(in the rows, 128 means zero)
Each row is followed by its class; each block has classes of its own.
[ 93 115 144 131 102 162 134  81 109 109 153 138 112 142 121  99 141 126
  99 152 169 128 115 170 123 142 162 127 158 127 145 133]
F
[140 147 100 119 180 172 100 135 108 117 201 128 123  97  48 107  84 191
  94 144 137 124 115 198 167 161 123 201 164 132  85  67]
N
[145 151 106 139 117  91  97 117 136 126 117 175 129 124 185 121  97 138
  91 126 161 126 117 164 136 193 169 146 106 161 139 126]
U
[ 86  97 146 157 130 176 145 115 111 129 178 123  99 133  84 114 125 150
  97 159 156 123 107 182 136 131 117 155 188 124  96 129]
A
[118 115 143 139 114 134 154 104 111 121 162 119 121 131 123 106 115 149
 113 150 138 130 115 145 144 132 131 149 138 135 129 149]
A
[122 120 132 151 156 119 135 166 136 133 132 134 140 102 142 135 160 131
  84 108  99 124 130 107  97 142 139  54 141 120  96 119]
U
[ 69 130 122 129 127 138 107  59 168 133  70  86  97 112 150 105 133 115
 150 124 179 127 115 200 132 164 145 182 171 116  97 110]
C
[154 160 145 119 121 129  96  79 158 101 111 132 127 141 172 107 126 157
 138 154 148 157 145 183 128 145 144 238 119 102 121 120]
F
[116 100 136 128 131 155 138 156 130 108 136 123 114 106 104 145 154  86
 153 123  97  77 138 136 112 138 146 120 114 135 148 120]
H
[144  97  87 114 154 187 147  71 104 104  70  78 142 155 145 120 111 119
 130 124 137 113 103 121 132 113 112 240 126 150 113 139]
X
[125 119 130 139 132 166 125 128 107  88 166 131 125 138  86 106 126 140
  96 131 138 113 127 210 109 141 133 135 140 125  84 120]
U
[144  87 121 121 173 224 162  42  81 148 114 130 117 105 128  74 117 192
  63 168 203 153  52 105 115 124 120 185 194 149 113 113]
G
[106 178 103  92 131  75 140 190 144 204 163 116 140  75  30 139 123 141
 135 127  84 117 156 110 163 121 105  78  91 124 151 100]
U
[ 89 103 121 141 150 175 153  92 113 100 167 123 112 145  99 117 121 128
 110 132 169 121  97 164 136 138 117 128 151 132 126 127]
C
[169 139  98 144 100  85 117 174 104 152 124 105 140 123  72 128 119 181
 116 104  80 109 135 109 160 132  94 115 189  96  90  92]
V
[101  93 154 125 134 136 151 117 180 177  55 134 134  98 158 149 155  97
 148  98 147 127 102 106  87 126 151  93 133 137 150  93]
G
[ 84 125 137 130 144 167 136 115 107 133 228 111 103 120  77 108 135 129
 101 174 155 144 112 130 133 133 109 156 148 126 148 128]
X
[133 117 129 138 102  92 136 111 119 106 169 116 117 135  55 115 124 138
 130 143 131 117 153 171 144 108 103  97 141 132 103 157]
V
[104  88 133 145 163 191 145  93 118 104 206 132 119 129 100 122 124 141
  92 147 172 125  99 174 129 134 126 156 173 132 114 112]
N
[106 129 130 143 221 162 131 129 116 152 185 127 152  91  91 128 104 169
  86 138 152 146  98 104 133 129 139  85 130 156  64  97]
A
[149 129 115 135 186 131 156  68 105 130 160 130 164 131  97 116 133 172
  91 155 138 186 142  68 133  83  97 136 116 133 109 157]
G
[ 85 111 134 145 103 153 138 121 145 180 132 142 102 111 127 116 140 110
  99 138 155 126  92 127  90 140 143  93 163 134 124  90]
B
[131 127 131 149 158 153 146 152 108 113 174 146 126 135 141 128 152 142
 100 128  81 103 133  61  85 110 153 118 184 119 124 120]
N
[ 91 135 130 167  42  79 104 124 156 157  79 125 119 161 162 121 165  94
 160  85  69 112 168 128  90 113 116 130 154 115  96 136]
C
[167 160  91  90 208 175 132 115 107 109 130  82 148 120  47  96  58 195
  95 143 145 127 104 186 163 113 125 189 115 143  56  84]
X
[126 184  78 103 121 124 103 112 103 142 126 124  96 110  28  92  92 128
 145 141 127  95 156 161 161 187 140 163 116 143 150 112]
H
[119  86 113 142 130 148 160 136 130 130  91 119 115 116 185 135 132 131
  99 144 136 147  87 105 136 112 114 119 155 153 124 142]
W
[125 123 134 141 116 172 138  90 117 123 204 145 126 140  76 109 114 158
  96 167 167 148 117 194 132 127 118 222 148 123 133 109]
B
[ 63 124 119 153  40  99 110 136 135 134 163 133 126 166 117 155 120  48
 155 113 148  94 143 216 123 107 165  63 111 137  95  99]
S
[112 125 113 146  78 116 116 109 145 133 104 110 132 137 165 110 128 104
 146 112 105 154 138 144 114 127 117 181 122 154 109 120]
W
[113 138  89  93 133 123 136 114 135 170  62  77  93  94 116 123 122 121
 123 158 145 123 111 110 159 143 113 136 126 129 145 143]
X
[ 98  88 112 162  98 135 143 137 110 179 127 128 106  93 132 145 160 112
  96 132 140 101  97 100 116 117 119  20 195 134 103 113]
S
[124 113 134 159 102 125 145 151 126  95 145 128 102 157 105 120 131 152
 111 121 109 107 121 172 134 122  96  88 174 103 100 127]
C
[ 95 117 126 155  87 143 113 101 113 106 184  99 134 123 100 107 129 127
 111 136 146 151 126 199 126 144 139 127 154 133 101 104]
W
[132 109 134 130 132 193 136  89  99 100 165 115 107 133  95  84 116 164
  87 152 158 139 105 197 122 135 117 166 170 115  89 126]
N
[152 145 155 136 123  63 103 117 154  90 177 137 158 109  88 138 148 128
 184 111  91 140 201 163 134 140 128 210  94 136 156 153]
V
[126 137 106 149  80 109 122  97 134 166  38 130 119 133 122  95 126 131
 105 105 122 114 130 137  83 130 151  77 168 146  75 117]
B
[164 143 101  92 175 147 139 121 105  59 169  72 135 100  35 123 118 153
 146 146  89  76 158 161 136 113 144 107 122 115  97 117]
N
[ 57 111 139 128 137 174 152  59 139 139 143 119  81 132  96 107 135 100
  96 159 221 158 108 190 121 157 134 108 155 109 144 156]
N
[135 112 109 124 146 140 124 131 169 112 100 111 109  93 156 132 113 110
 175 107 121  89 114 188 134 144 132 206 150 151  91  62]
S
[ 77 132 122 133  38 113 108  87 102 160 100 122  99 160 164  97 124 120
 135 160 191 132 100 132 131 126 119  88 174 131 134 161]
U
[120 104 150 143 160 161 154 127 133 103 169 123 137 162 106 147 131 119
 122 140 147 126 117 126 100  86 106  93 117 133 115 136]
X
[115 109 131 127 131 148 161 116 112  95 182 122 121 127 104  98 123 139
  96 140 146 123 114 184 140 144 125 143 139 129 135 134]
U
[130 113 167 133 106 115 171 116 114 106 116 100 145 127 112 104 157 149
 141 100  97 112 137 103 106 109 144  95 179 134 174 154]
X
[124 115 147 146 106 127 117 120 111  92 195 146 117 132 109 118 130 131
 129 160 136 127 154 159 130 130 122 147 135 138 124 139]
K
[116  89 140 161 133 132 164 122 115 126 111 115 118 133 138 115 142 151
  85 137 139 122 118 102 117 100 122  38 205 117  74 132]
K
[ 97 136 127 137 154 174 123  93 110 136 183 140 110 130  69  96 140 161
  73 174 150 152 135 157 129 115 115 160 169 119  84 125]
F
[126 111  96 122 221 245 127  74  85 144 137 124 155  90  47 133 122 136
 101 130 177 104 115 127  94 154 154 197 150 146  95  69]
K
[129 108 135 135 124 140 133 135 102  95 185 141 135 143 103 127 116 129
 113 136 138 114 122 161 135 115 147 160 130 142 117 135]
V
[110 103 141 149 131 164 119 110 111 117 198 163  77 121  71 108 129 160
  84 195 183 146 105 180 134 134  94 128 179 131 114 128]
G
[105  77 161 140 117 147 165 189 130 120 151 144  99 126 156 131 134 119
 108 140 119 113 101 122 128 109 121  88 157 131 122 115]
K
[133 109 126 151 156 161 145 109 115  96 177 127  99 128  63  99 123 151
  85 151 143 133 132 187 147 155  94 138 146 120 101 135]
H
[117 129 133 132 131 181 129 119 101 131 170 150 118 128  72  92 114 156
 101 149 146 159 110 160 119 128 112 180 144 144 117 118]
B
[148 104 122 145  85  94 134 148 108 114 121 113 108 135 125 111 133 135
 107 130 101 108 125 126 129 114 111  66 157 124  80 149]
V
[123 127 122 132 119 158 150  97 103  86 171  99 121 135  87  97 117 141
 105 154 154 172 122 179 137 142 114 137 129 121 135 139]
W
[ 88 147 132 146 103 142  64 115 121 135  89 127 130 145 167 106 126 125
 137 114 171 146 112 162  98 156 149 122 166 127  74 110]
U
[111 115 127 145 120 147 126 115 122 137 180 143 129 114 118 113 131 143
  90 138 144 112 115 174 122 145 136 170 157 141 115 107]
U
[143 120 127 146  96 115 149 101 132 147 103 138 126 128 138 102 131 161
  88 123 142 105 118 158 110 139 133 119 176 130 119 126]
U
[165 186 116 123 131  97  94 103  98 100 180 115 172 122   6 115 111 190
 151 128 135 140 180 184 148 151 101 107 114 113 122 129]
U
[109  80 139 162  85 109 142 110 149 130 107 107 142 138 143 159 163  91
 129 117 127 118 157 146 115 116 121  99 139 103 105 131]
K
[107 123 137 138 137 151 165  97 139 140 160 124 116 133 110 115 126 126
 125 138 164 150 122 168 126 105 107 155 148 117 113 115]
S
[147 127 124 154 102 104  88  99  99  94 184 127 139 125  46 134 144 125
 154 128 128 106 170 153 111 147 118  97 139 131 113 141]
V
[ 84 108 128 143 137 170 116 134 142 168 119 158 120 118 137 116 125 131
  97 102 151 118  85 146 124 161 152 137 185 152 108  56]
F
[101  96 140 142 132 178 121 131 107 115 175 111 121 107 101 117 125 128
 106 140 127 122 110 184 128 149 138 157 128 138  82 116]
A
[132  94 141 159 138 174 134  78 105  95 161 111 138 133 114 103 135 152
  90 139 155 127 120 179 125 132 135 147 160 121  83 124]
H
[ 92 115 142 152 130 157 143 102 122 101 194 136 113 146 118 114 131 131
 120 132 153 109 105 152 115 135 136 126 167 125 133 111]
C
[ 91 113 155  91 227 252 179  78 137 119 111  93 134 114  66  93 111 140
 146 117 208 195  72 167 118 145 113 213 134 116 147  91]
B
[157 141 155 143 155  98 104 165 167  76 131 144 165 137 185 157 135 145
 161 110  99 136 155 152 116 118 131 173 105 122 108 124]
U
[110 105 121 127 141 144 159  97 124 110 155 102  98 127  55 102 127 118
  90 143 155 135 134 206 144 142 113 159 138 111 100 148]
V
[ 96 126 108 134 151 157 100 109  92 135  94 119 152 149 140 141 129  93
 123 117 163 134 113  89  98 109 172 102 124 141  75 138]
V
[150 120 106  80 214 191 190 159 103  90 111  79 170 133  57 147 115 151
 156 115 102 100 119 111 141  66  99 145 107 118 116 122]
U
[123 121 133 111 209 183 152 187 137  86 204 182 117 136 100 155  80 148
 170 132 132  75  80 127 148 104 118 174 119 184 164  80]
C
[150 113 154 148 111 103 110 113 145  66 121 117 127 142 149 126 134 136
 156 117 137 140 145 193 137 154 130 203 153 105 124 143]
V

Next block, with new classes.
[129 137 128 132 139 110  88 141 123 128 116 111 153 154 120 122 108 125
 116 130 125 135 127 100 134 132 107 130 129 140 119 134]
L
[134 122 150  88  87 156 123 142  99 143 125 144  71 214 129 125 142 111
 111 121 111 165 142 116 128 153 116  98 125 135 137 148]
P
[111 137 164 107 139  96 115 126 140  79 154  99 120  82 136 104 145 124
 125 141  96 108 112 113 111 102 116 146 114 177 136 154]
J
[134 126 134 121 126 108 112 130 128 105 147  84  88  87 101 130 163 136
 115 145 124 109 137  91 166 116 142 112 131 175 110 138]
E
[132 139 135  98 140  93  47 148 125 136 141 142 117 147 125 105  91 110
  97 124 138 153 116 153 120 138  99 116 114 133 118 145]
E
[122 176 193 126 145 140 122 129 115  97 163 169  68  82 132 113 143 141
  46 149 121 117 137 102 140 145 131 122  99 146 131 134]
R
[128 131 167  89 134 124 126 121 113  74 164 129  66  68 139  84 137 140
 140 122 117 148 113  83 136 111 133 134 118 135 137 179]
P
[106 145 171  87 113 133 147 139 131  72 153 138 105  96 158  96 150 122
 111 150 101 143 114 113 120 131 139 113 119 138 160 148]
M
[120 181 156 115 134 103 100 123 149  77 138 100 187  72 137 144 144 152
  89 145 102 127 115  94 115 117 138 123 114 168 137 147]
Y
[125 144 127 112 139 109  62 135 125 155 126 170 112 153 152 111  98 114
  98 124 136 165 117 182  94 151 120 118 123 102 127 136]
J
[150 204 169 107 157 142  46 118 158  87 144 170 129  88 110 109 143 152
 142 141 158 123 106  84 135 140 128 117 126 147 119 125]
T
[117 171 167 118 151  82 109 107 129  93 148 115  93  63 121 140 155 124
  90 132 129 120 114 161 101 119 118 117 118 159 126 141]
Y
[127 134 127 136 134 127  76 145 126  88 130 128 152 200 129  57 115 132
 159 144 121 149 100 133 146 145 103 103 173  91 150 130]
D
[147 168 147 142 162  83  53 138 132  58 158 119 156  93 160  81  95 129
 118 106 118 152 116 151 109 104 122 119 124 122 140 137]
T
[124 151 179 126 133 111 109 124 109  79 150 131  67  75 142  83 154 123
 113 140 110 123 115 121 123 118 117 126 118 147 148 143]
R
[121 136 136 116 121 123  50 164 123 128 120 129 135 141 122 125 131 130
  82 132  99 158 135  71 149 141 127 128 115 142 141 114]
L
[107 153 151 114 148  94  97 125 137  80 147 107 132  85 133 103 142 134
 137 136 129 118 118  99 129 108 134 129 128 145 132 146]
Y
[127 166 147 101 153 114  98 160 116 132 135 190 115 132 147 150  80 108
  67 133 141 157 139 143 129 139 141 112 120 101 105 115]
E
[109 140 146 106 133 103 129 117 132  77 147  93 118 110 123  99 131 139
 131 129 104 123 110 110 130 118 123 125 128 137 132 162]
D
[121 132 173  74 122 125 140 125 124  73 171 120  69 122 142  80 144 124
 158 122 118 137 116 121 125 112 147 107 120 129 147 160]
D
[ 84 197 158 122 171  78  99 114 126  34 147  84  69   4 134 108 163 132
  97  98  85 143 123  81 118  98 152 173  88 136 151 119]
T
[128 109 118  81 120 105  33 132 130 147 129 100 131 168  91 126 106 110
 119 113 153 160 109 134 134 123 129 126  97 144 122 151]
Y
[117 110 158  94 130  94  98 148 119  84 171  88  95 101 163  64 146 115
 121 145 128 126 135 102 141  94 155 148  88 168 149 164]
J
[106 148 154 135 103 107  96 135 145  79 132  98 109 113  78 137 191 140
  90 161  81 101 116 104 149 132 111 110 139 174 133 122]
T
[142 129 125 126 117 120  36 142 125 111 128 103 158 145 100 135 105 130
  17 145  87 162 126 105 165 140 123 113 127 163 125 141]
D
[145 111 128  82 122 122  65 149  95 105 153  93  80 178 123  96 112 120
 119 103 125 171 140 123 157 128 138 101 130 131 120 151]
E
[130 135 153 110 138 125  96 128 141  66 161  95  81  93  85 103 153 142
 157 122 125 122 107  75 154 111 136 120 138 152 125 138]
P
[143 115 145 121 126 151 146 129 113 120 134 130 108 136 109 147 139 136
 114 148 113 141 111 144 145 133 130 117 145 145 123 131]
J
[118 146 151 122 147 111 169 132 122  86 144 130 103  85 175  88 121 121
 147 129 137 130 129 128 121 124 131 127 124 131 136 145]
M
[127 113 120  92 110 107  99 145 115 143 127 117 127 196 152  89 102 111
 140 126 142 157 126 137 132 139 122 111 116 125 130 160]
D
[130 126 136  97 123 118  96 148 111 131 129 112 123 179 135 108 116 117
 139 123 131 160 123 116 126 138 117 115 122 134 131 145]
L
[118 133 159 123 123 120 157 145 129  81 139 109 128 107 125 108 136 138
  97 166 113 133 113 114 135 118 161 136 114 115 151 140]
L
[112 133 130 108 124 107  75 168 112  85 133 113 183 164 162  73 115 135
 109 140 131 144 122 120 152 135 122 130 121 111 154 141]
M
[100 160 164  90 139  89  75 152 143  71 159 118  88  79 125  85 150 128
 124 152 118 121 115  76 144 118 133 130 113 150 135 141]
E
[109 142 133 103 137  89  58 118 133  67 168 108 158 123 153  60 122 128
 144 117 136 125 104 147 111 108 124 102 139  93 151 163]
M
[126 134 129 125 105 129 100 154 121 128 118 147 130 175 133 113 137 141
 133 138 130 142 136 111 153 145 132 110 125 115 131 130]
T
[137 129 175 107 139 120 102 126 142  84 159 118  71  67  93  92 152 151
 144 121 124  95 117  76 145 116  99 148 115 184 121 154]
P
[117 130 135 116 129  98  96 136 119 112 142 117  94 171 113 110 114 118
 119 115 139 132 135 144 137 126 122 116 116 121 112 146]
T
[105 115 110 121 114  92  72 147 127 131 135 120 142 177 140  89 114 114
 110 134 136 132 139 133 135 129 129 119 121 111 126 149]
T
[ 99 173 135 127 140 100  52 130 143 110 147 119  83 140  97 124 140 135
 106 105 111 143 130  93 136 150 109 102 114 145 116 128]
T
[104 132 162  72 110 124  96 134 138  86 144 113 123 103 133 101 169 120
 131 146 101 136 107 103 112 118 138 127 127 158 158 143]
Y
[127 129 141 108 108 118  72 135 119 124 128 122 119 178 127  88 108 115
 120 134 127 138 117 120 124 137 112 114 117 136 127 161]
R
[138  85 128  82 114 137 109 149 120 110 138  79 145 171 104 129 107  97
 133 116 117 156 104 134 140 123 111 116 133 174 128 135]
M
[111 131 113 105 125 100  35 136 161 115 134 119 180 104 116 129  98 115
  96 125 109 144 101 104 121 123 122 114 123 142 127 138]
M
[ 98 178 143 159 147  89 130 115 121  73 149 107  74  79 105 132 172 175
 102 133 138 101 134  99 179 135 136  99 122 114 118 138]
M
[107 120 177  80 122 140 148 145 138  52 157 113 150 124 124  98 133 134
 161 147  97 132 100  76 138  93 147 139 120 136 160 153]
Y
[114 110 128  96 117 118  82 151 116 137 124 118 118 169 122 115 119 114
 112 130 131 164 128 112 146 134 134 130 108 136 134 140]
Y
[102 120 130 103 128  80  82 131 147  81 150  73 127 158  98  62  98 137
 106 137 137 106 119 121 146 116 138 142 105 118 121 180]
D
[125 152 160 107 137 150 132 127 140  91 151 132  98 114 111 115 152 130
 130 144 114 139 103 108 138 139 136 107 141 143 142 117]
D
[117 172 134 138 133 117  77 108 125 127 109 132  88 167 106 118 135 131
 127 129 128 126 144  72 135 143 114 106 138 120 110 146]
L
[134 126 145  85 132 102  97 150 129 104 151 116 139 159 121 115  83 109
 116 126 150 146 107 142 123 114 130 122 114 128 114 160]
P
[134 145 163 100 104 140 121 135 123  97 125 112  85 118 127 128 195  96
 136 146 110 131 131 108 129 119 143 119 127 180 148 103]
T
[146 167 137 140 159 127 118 138 143 116 124 128 166 103  99 178 101 155
  72 114 122 119 130 125 146 138 127 133 120 151 101  95]
D
[120 131 110 133 132  85  91 146 111 127 116 105 112 157 116 120 116 130
 124 133 136 124 143 112 164 131 115 117 139 126  98 141]
E
[116 116 136  89 124 108  53 156 122 127 126 134 160 161 130 101  90 125
 102 136 125 162 115 104 140 131 109 142 105 139 132 165]
Y
[ 95 149 168 101 137  97 141 137 139  59 151 121 115 115 112 100 122 133
 141 144 120 125  80 139 126 125 103 119 122 122 138 156]
M
[105  90 136  66 101  93  87 136 102  79 139  54  64 180 108  77 140  87
 135 122 120 136 119 147 137 120 110 115 138 156 126 170]
M
[131 149 179 116 143 129  73 164 119  85 161 171  59 148 127 100 128 154
 105  94 135 122 172 116 161 127 152 112 111 103 130 109]
Y
[128 159 157 103 132 120 113 118 122  76 148  94  63  76  99 126 187 120
 110 159 130 126 115 110 150 114 162 114 130 148 137 121]
E
[108 118 116 105 123  99 115 143 120 126 132 121 127 133 152 117 108  98
 112 128 130 156 131 138 121 118 154 128 117 113 125 140]
T
[129 204 155 162 157 101 133  96 129 102 139 172  96  80 169 111 157 112
 156 155 150 128 112 125  99 124 116  81 161 110 133 139]
P
[105 154 156 131 151 112  90 129 151  64 151 117 128  11 115 123 158 165
  95 131  88 120 121  60 147 108 150 150 117 152 144 120]
Y
[109  98 137  71  77 135 109 143 119 130 128 137  54 213 115 102 134 105
 132 118 105 154 136 144 120 145 133 102 130 114 128 153]
T
